Table B holds the same points as the rows below and some others, measured another way and shuffled. Each row below is followed by which row of B it is.
B:
0: [-284 -132  182  258 -292    3 -228 -265  -75  203   15   13 -149  -44
  185  -91  132 -306  203   93 -278  -73  -41   86 -377 -137 -247  186
  454 -277]
1: [ 234   40  -26   92  410  709  439  499  282  169   -8 -167 -278 -503
   68  564  203 -456   25 -285 -218 -107   53 -399  456  265  439  253
   27  129]
2: [-107   86   29  240    3  -70 -409 -157  -33  -18   12  143   49   50
   20 -220  269  152   79 -128 -144  -86  128  264 -158   41 -376  110
  103  -60]
3: [ -57 -106   27  314  -97  136 -535   43  -83   21   94  309   34  -48
   72 -140  204  -27   34   37 -206 -105   94  221 -316   66 -228  269
  139 -372]
4: [-377   27  111   74  136  123  130 -159   24 -132  176 -107  -74  -27
  -33  242  -21  -55  -19  -75   19 -149  236   57   54  125  -48   57
   39  -70]
5: [ 152  108    9  206 -207 -124 -571   -3 -275 -166 -143  437  -32  257
   21 -349  272  197   15  225 -183  108 -155  220 -322  -25 -318  139
  210 -374]
6: [ 227  115    3  -33  103  137  132 -150  250  245   63 -269  223 -180
  146 -103  -14  161 -142  -52  310   49  115   97  240  123   14   76
 -167  186]
7: [ -10   15  -84  105   77  188   47  -23  146  -18  -23 -184   70  -31
  150   28   82  129    3  135  286   75   17  193  169   30  110  196
 -169  -11]
8: [ 249   76   27 -133  180  178  516  109 -119 -184  -46   22  -97  180
 -165  238   16   19 -146   37  -15  107 -182 -341  224   35  270  212
 -174   96]
9: [ 117 -116   -9  198  -38  -44 -250 -208   25  150   82  129  332  113
   -9 -357  173  227  -35 -101  -10  -48  -14  182 -195  -83 -213  363
 -205   22]
10: [   1   -9   10  145  -15    9 -269  -68 -157  -23   -4  114  -16   57
   22 -131  252  118   84  -70 -182   15  125  156 -159   38 -311  152
   72   55]
11: [ -75  102  207   72 -307 -189 -508 -170 -419 -219   85  483  -83  262
  -45 -214  -17   75 -134  295 -202   15   32  145 -477   68 -408  -43
  400 -579]
12: [ -12   53  192   97   10 -186 -169 -331  -62   38  218  265  247  146
 -212 -273   46  144 -169 -265 -197 -209   80   10 -234   19 -350  154
  -23  -67]
13: [ 139  141 -129 -167   94  179  412  154 -207 -374 -265 -201 -273  226
   75  278   82  192   19  382  280  378 -110  -27  328   45  249   43
 -112  144]
14: [-176   84   75    4    2  124    3   39 -234 -304   25   98 -249  105
  -10  235    5  -30  -34  211  -35   49  100   22  -26  133  -28  -11
  185 -256]
15: [  27  102  161   -6  -35 -112 -183 -224 -166  -21  144  188   89   99
  -81 -166   26  143 -143  -81 -120  -54  163   60 -174  110 -357    3
  109  -63]
16: [ 145  188 -169   51  413  474  426  346  253 -106 -198 -303 -231 -201
   90  409  262  -41   88  -90  130   88  -32 -109  597  172  389  160
 -177  247]
17: [ 257   25  -47  -24 -112   88  -59   32 -170  -84 -100   48    9  143
  120  -94   48  189  -80  346  182  248  -83  104  -20   22   11  144
  -37 -105]
18: [ 173  271  -77 -158  159  221  440  174  -55 -272 -266 -237 -303   68
   91  308   76   89  -11  275  240  302 -112  -96  438  114  276  -42
  -10  118]
19: [-148  -13 -227   79  265  502  431  264  181 -199 -177 -470 -262 -131
  245  496  149  -29  176  243  379  191   27  104  500   72  465  215
 -215  127]
20: [ 279 -113  -36   71 -108   53   51  -10 -159  -16 -111  132   73  244
    3 -155  136  112  -15  203   -9  169 -285  -51 -116 -156   66  378
 -138  -51]
21: [ 254  143  149  -69   12  -76 -100  -84 -237  -95  122  348   98  174
 -206 -157   13  167 -250  -80 -185  -29   53 -110 -145  136 -248   50
   28  -84]
22: [-446 -335  171   99 -303 -300  260 -536 -415 -231   29   90  -14  629
 -177  -86  -12   -3  128  238 -154   31 -296  -68 -479 -446 -129  424
   -6 -125]
23: [-225 -132   10  206   70  359  152   94   67   49  -13 -167 -251 -183
  150  321  178 -323  200    1 -133  -52   30  -45   51    9  139  270
  146  -49]
24: [ -96  -55   82   43  -28   88   15   41 -340 -266   26  217 -193  204
 -100  161   84  -45   -4  135 -211   33    2  -77 -169   21  -59  176
  113 -178]
25: [ 144  207   -3  198   95   38 -561   26   30   70   28  206   84 -145
   54 -257  311  196  -11 -228 -167  -82  251  276  -56  225 -420    9
  120  -25]
26: [-397 -174  257  140 -158 -171  -65 -539  -59   87  321   74  217  158
  -92 -161 -128  -32  -80  -68  -75 -240  107   87 -388 -110 -281  223
   52 -221]
27: [  62 -219 -136   47  216  530  284  385 -115 -172   13  -68 -172  -62
   29  456  132  -91   35  110    7  108   94 -111  180  123  335  371
 -227   81]
28: [ 163  347  237   45  -72 -267 -397 -303  -26   39  131  374  201   92
 -132 -415   13  196 -281 -146 -139 -154   35   66 -198  142 -440 -108
  214 -294]
29: [ -51  125  101   85  213   88  157  -81  111  -48  114   42   40    0
 -146   87   72  -10 -100 -241  -87 -179   39 -102  113   98    1  149
  -74  -17]
30: [  37  229 -102  -17  367  362  513  153  280  -82 -136 -409 -183 -175
  104  383  122  -12   32  -35  265   85    6  -75  593  154  347   59
 -152  241]
31: [-298   -7  149  159  -62 -130 -367 -350  -48  -60  285  187  229  110
  -67 -204  -43  183 -134  -35   28 -198  247  294 -291   73 -364   93
   12 -282]
32: [-236   68  -12   21  108    2  206 -211  -33 -173  -39 -241  -66  142
   26  103  107  163   87   19  154   71   99  138  147  -10  -70   70
  -86  199]
33: [  71  -25  -35    1 -168  249  -26  119 -199  -33 -160 -129 -281  -51
  298  139   93  -75  113  420   85  290   11  105   -7   46   28   57
  249 -101]
34: [ -39 -228   91  121 -132  264  -12   49 -213  150   22    5 -246 -123
  135  163  157 -335  164   51 -349   32   61 -107 -230  -10  -91  257
  309  -36]
35: [-508 -117   56  127  224  221  235  -39  -97 -224  136 -131 -245   -6
  -80  436  138 -167  164 -181 -195 -152  276  -21   41   78  -34  182
   32  103]
36: [ -57  -17  -24   86  -45  274  117   40   47   46 -113 -246 -205 -116
  260  181   95 -142  125  243  123  146  -27   64  108   11  125  132
  154  -71]
37: [ 211    5  101   95  106  366   77  211   39  150   89  142 -109 -234
   -8  184  100 -305  -81 -141 -296 -118   -4 -273   25  162  106  226
  154 -143]
38: [-104   92  199  -28  171  194  228 -154  154  184  253 -160   10 -270
  -10  196  -84 -178 -131 -268  -54 -200  285 -125  127  216  -58  -10
  109   65]
39: [ -94  116  171  -31  -12   57  178 -181   14  -46  128  -17  -12   22
  -14  101 -155  -57 -176  102   97  -59   16  -72   23   83   39   29
  102 -237]
40: [ 349  107 -190  -36  258  437  327  470  -86 -208 -289 -104 -339  -38
   80  362  305    0   90  116   -6  281 -100 -158  409  141  309  172
  -82  227]
41: [ 301   93  -80   36   10  166 -110  222 -209 -132 -183  139 -162   81
   66   -4  255  108   23  158  -86  213  -71   14   35   77  -31  142
   58  -10]
42: [ -78   93  -33  -65  144  129  263  -37  -89 -152  -83 -271 -183   32
   72  217  127  105   92   36  101  153  153   57  227   93  -28    5
   -6  290]
43: [ -15 -253 -167   21  127  410  389  274 -171 -311  -58 -102 -147  164
   19  404   74   28   47  327  182  203  -74  -52  155  -25  422  434
 -333   14]
44: [ -75  261    7  -93  -72 -141   68 -170 -215 -395 -165  -39 -144  345
   37  -11   -1  313  -51  409  297  257  -77  185   89   12  -57 -108
   49 -137]
45: [-136  105 -106    6  185  423  -36  189   48  -26  -30 -414 -287 -384
  355  366  151   -4  147   92  206  156  500  298  326  340  -60 -146
  162  212]
46: [ 212   56  -56   25  182  163  113  -75  231  151   66 -184  265 -107
   69  -88   58  218 -123  -99  274   16   97  101  235  101   45  191
 -305  198]
47: [ 253  163  -39   68   81  171   -6  158   -8  -41 -151   56 -109  -14
   60   12  210   44   -3   55  -39  111 -101  -29  145   79   43  122
   49  -28]
48: [-217  -18  123  202 -166   67 -324 -227   31  239   65 -108  -79 -212
  266 -105  125 -157  140   13 -101  -58  204  239 -206   39 -326   36
  388 -123]
49: [  22  208  244  125   41 -195 -314 -316   38   99  246  342  247   32
 -207 -317   53  107 -222 -370 -260 -305  125    9 -207  125 -429   38
  111 -184]
50: [ 307  192   58  -41   71  -37   -2   15 -148 -220   17  340  115  263
 -210 -120   22  247 -267   47   -9   36 -138 -104    6   92  -13  133
 -145 -180]
51: [ 296   79 -152  -86  157  345  410  274  -19 -164 -227 -189 -179   38
  109  268  120   78   -7  262  235  290 -156 -108  382   59  376  187
 -186  137]
52: [ -97  148  104  -36 -142 -270 -175 -385 -225 -139    7   35   55  267
   10 -251   14  312  -57  151  103  109   98  243 -162   -9 -387  -76
  108  -30]
53: [ 320  119 -111  130  176  223  -12  173  143   32 -115   19   61  -61
   45  -55  253  126  -27  -64   50   52 -104   25  215   82  101  240
 -171   51]
54: [ 422  192  -98  -47  329  320  573   48  516  204  -60 -370  248 -184
   80   68   -8  131 -204  -77  470   57 -199 -142  608   77  490  251
 -467  233]
55: [  25 -106  -13   44 -159   17 -203 -125 -211  -35    9   16   62  126
  132 -141   68  194    6  251  111  164  100  242 -185   -3 -189  162
   -7  -43]
56: [-176 -139 -130  173   17  251    6  112  -76 -243  -73  -49 -114  112
  116  180  145   58  119  300  165  124  -30  191   25  -36  163  315
 -126 -167]
57: [-393 -169 -148  229  159  339  -22   93   17 -183   26 -225 -130  -78
  163  306  208   27  209   85  144   16  266  305  108   77   60  257
 -130   42]
58: [ 235  -68 -160 -104   51  347  359  188  -64  -97 -152 -282 -100   26
  201  227   33  109    1  383  363  345  -56   14  281   33  335  216
 -215  144]
59: [  86   31 -132  -63  142  377  428  245  -44 -227 -187 -264 -264   13
  142  393   68    2   46  322  258  277  -76  -58  358   71  384  151
 -115   66]
60: [ 143   59   44  243 -122  -80 -465  -97  -54   50  -30  323  123  107
    3 -372  244  128   -9   -5 -176  -44 -113  157 -260  -36 -286  224
   99 -256]
61: [  90  212  179 -111  -39   70   93  -95  -53  -41  100   41  -51  -20
   16   69 -165  -26 -240  165   97   26   48  -77   45  175   -8  -98
  185 -260]
62: [ 589  121 -109 -143  114  265  462  133  171   75 -142 -178  154   18
   84    7  -38  192 -227  233  425  264 -287 -155  407   29  441  249
 -365  107]
63: [ 331   -7   78   -7 -136 -102 -135 -290   20  256  105   73  379   77
   44 -428  -28  254 -210   35  147   53  -43  102 -150  -31 -193  202
 -135   -1]
64: [ -87  213  217   70  -37 -221 -246 -384  -12   64  159  146  131   45
  -75 -265   26  121 -129 -194 -120 -170  159  114 -168   94 -445  -72
  198 -107]
65: [ 100  377  186  -19 -306 -373 -450 -343 -241 -134  -79  293   15  277
   45 -438   -7  287 -167  306   51  127  -77  236 -261   45 -455 -233
  377 -410]
66: [ 165  155  -69  123  235  224  -17  108  185   57  -42  -74   25 -161
   60   22  244   86    5 -183   21  -20   73   67  248  151    0  145
  -98  137]
67: [-129 -243  -67  -27   63  270  520   84 -218 -339  -21  -97 -131  291
  -61  388  -24    0   18  325  157  166 -141 -135   89 -108  386  405
 -292  -13]
68: [   6  299   25  -19  104   52   76  -51   35 -114 -107 -122 -149  -13
   78   69  111  101  -10   46  108   86   48   74  224  135  -57 -101
  122   28]
69: [ 298  100   48   63 -375 -130 -583 -103 -257   -3  -73  322   91  171
  181 -448   38  256 -137  458   96  226  -81  294 -354   27 -305   22
  233 -450]
70: [-209 -218  -94  118 -161  163 -258   35 -340 -198  -39  -32 -171  104
  221   88  155  101  182  387   70  230  208  339 -205   10 -156  177
   80  -82]
71: [-148   81   92   59  300  170  177  -34   54  -65  166  -20  -48  -93
 -142  232  110  -56  -39 -352 -174 -207  232 -105  144  182  -73   99
  -30  136]

[ 182  108 -116 -176 -176   86   30 -236 -256 -211  -94 -349  -28 -263
   -3   23  129  -15  -32    4  120 -172  171  202  278 -290   34   29
  236 -143  138 -234 -220   57]
52
[-272 -238  174  343   14  -25  133  -67  210  -10   12  231  -87  117
  -92   73  -63  -17  334   75   26   47 -184 -195   36  -64   89  138
  -52   17  -33   66 -204  311]
56
[-247  107   79   33  -71  127  210  -11 -180  -96  183   93   78  265
 -353   21  -23    0  -54 -229  -11 -254 -175  -65  126  -66  241  156
  166   64   43 -233 -143  185]
51
[  64 -136  -34   27 -117 -160   21  -61  307 -148 -188   98  -69   -9
  226   61   23  -79  178   88   15   16  -66 -137   20    2 -276  -77
  -18 -198  123  385  -49   62]
11
[-279   92 -208  274  -27  138  109  -63   33    9   91  107   26  185
  -83 -108  101  -77   -8 -143  106 -144  -66 -268  133  227   71 -113
  -91  -55   80   48   18   83]
66
[ -30 -115  -84 -323 -127 -105  170 -269 -321 -367  -78   83   31  306
  255   -9  -46 -143 -176   27   53 -248   91   -6  -11    4  -37  -15
  297 -166  179 -338   92  116]
45
[-212  -69 -353  535   38   65   48 -297  413   37 -176  122 -183 -107
  296 -131  280  -64  311   64  244  -27  149 -349  138  268  -45 -309
 -207 -213   82  402   19   54]
5
[ -58   89  -27   67   43  105  138  -53   97  -56    2   -9   27   95
  -80  -70  113  -12   17 -225   42 -325 -160 -210   25    4  -43  -96
   39 -130  145  340    0  -17]
28
[ -63   99   34 -148 -125   51  121   40  -91 -161   39   35  136  164
 -244   64  -16   31  -86 -230  -46 -237 -105  -22  120 -101   -7  105
  165   -4  134  -16 -101   52]
15
[ 113   57 -254   16  -55   31   95 -324    0 -137 -135 -139 -124 -153
  303  -92  251 -110   12   17  182 -211  151  -72   98   15  -54 -242
  104 -308  146  152   11  -48]
68
[-254   83 -173  169 -138  127   87  -22  -44    8   88  126   91   76
 -183   16   90    6  -30 -108   82  -14   78 -108  231  120   85   28
   -9   19   17 -187  -91   65]
60
[-225  126 -329  144 -172   94   60  -96    8  -97  -20  103   67  125
  -37  -44  118  -37  -47 -116  106  -88  134 -135  247  210   15  -96
  -12  -43  120  -92   -3   52]
41
[-253  135    1  245 -120  138   -9  231  165  -37   57   -5  144  160
 -516   19  -97   77  122 -276  -61  -89 -298 -149  293  -33  -26  152
 -132  175  144  169 -218  206]
50
[ -89  -31  100  323   88  269   -3  129 -313  287  380 -297   23  -80
 -256 -137  -24 -193  -78   42  130   89 -352 -220   30  -15   53   34
 -245  -29  -54 -142 -167  145]
62
[ 159 -199   64 -232 -159  -98  -29    1  -29 -126 -135  -13   94 -178
  106  184  -11    9   26  128   -9  142  118   66   65 -189 -315  103
   97 -122   59  -12 -137  -20]
4
[ -27   38  -99  -32 -286 -180   73   30  364 -187 -153  273    2   79
   52  166   32  -18  122  -30  -66   45    7  -72  151   56 -186    7
   64 -104   93  271  -86   34]
35
[ -24   54  -97  -25 -193   48  -33  144   24  -13    5   10  172  -63
 -174   96   35   29  -60  -87   -3   91   35  -39  212   -3 -199   55
  -35  -13   72   24 -122  -43]
29
[-277 -149  129    9 -192  -62  124  -12  -49 -215    0  251   72  267
 -236  166 -177   32  137  -10  -60   18  -61   23  181 -134  107  300
  147  146   29 -355 -228  334]
57
[-361 -236  105   75  -44  -23  140   68   38  -47   49  439  173  312
 -154  141 -104   54   60  -60  -49   53  -29 -197   13   83  -41  179
   19   89  -19 -144  -47  140]
3
[-154 -134  167   71   38   83  166 -111 -177  -51  112   33    3  101
 -136   21  -27  -32   69  -20   51 -134 -125  -88   13 -146  146  133
  108  -14    2 -195 -153  203]
55
[  22  148 -198  -68 -309 -191  149   95   85    1  209  325  -30  221
  289   42   75 -340 -239   84   -6  170 -122 -221  -77  393 -151 -195
   -9 -294  -51  103  121  -90]
34
[ 206 -103  216 -186  -93  -89   53  106  -63  -26   79  -70   19  -71
   42  108  -59 -131  -37   87  -45   61 -227  -28  -87 -178 -230   81
   66 -176   14  119 -136   15]
39
[-244  201 -186   70 -207   72  165 -107    9 -187   11  147   35  210
 -205   17   71    8   -3 -212   34 -216   39  -43  276   59  188   27
  143   17  106 -144  -99  138]
2
[-111 -156   92  119   75   66  138 -154 -172  -39   95  -32  -54   96
   30  -61   -6 -121   49   49  106 -133 -150 -160  -34  -51   81   20
   38 -106   41 -104  -79  193]
69
[ -54  -97   58  -20  -69   14  110  -95 -127  -86   33   26   13   18
  -20   59    8  -49   22   22   48  -47  -13  -30   60 -101    4   84
  113  -76   28 -151 -128  118]
59
[-288 -221  231  249  -76   15   29  178  109   32   88  206   94  121
 -365  165 -189   53  238   17  -73  195 -220 -120  136 -110   -9  306
 -110  178  -46  -89 -283  301]
43
[ 189  100 -156 -337 -329 -153  138  -93 -337 -143  165   14  -37   68
  323   41   64 -333 -336  171   59   77   49   46  -10  107  -55  -94
  208 -307   -7 -345   34  -39]
48
[ -55  163  -72   55 -150   71  135 -183  -26 -214  -22 -118  -87   39
 -133  -16   67  -35   88 -120   59 -280  -74   24  243 -145  181   29
  169  -62  138  -41 -193  199]
13
[-153  -81   62  232   70  232    6   61 -294  162  246 -195   80  -18
 -237  -83  -28  -89  -52   -3  117   23 -197 -171   73  -30   33   73
 -150    8    0 -203 -141  145]
46
[-145   22   86   56  -93   94  105   21 -233  -62  185  -44   41  152
 -260    6  -83  -87  -35  -61   14  -86 -210  -48  121 -101  136  156
   62   36   35 -275 -184  233]
17
[ -53  -93  -83   65 -131  -84   30   -3  328  -70 -156  217   42  -30
   86  118   75   31  156   -5    6   68   63 -143  102   54 -242  -28
  -30 -107   75  305  -61  -12]
24
[ 150 -135   39  -67   62   87  118 -453  -93 -225 -266 -270 -122 -345
  127   33  205  117  226   28  168 -319  262  142  142 -430   67   26
  302 -188  129  -12 -210   68]
44
[ 174 -168  204 -187   35  -72   99   11  -58  -50   33  -42   20   18
  136   34  -26 -113  -42   39  -17 -105 -229 -120 -188 -128 -242   -8
   85 -232   67  237  -11  -24]
61
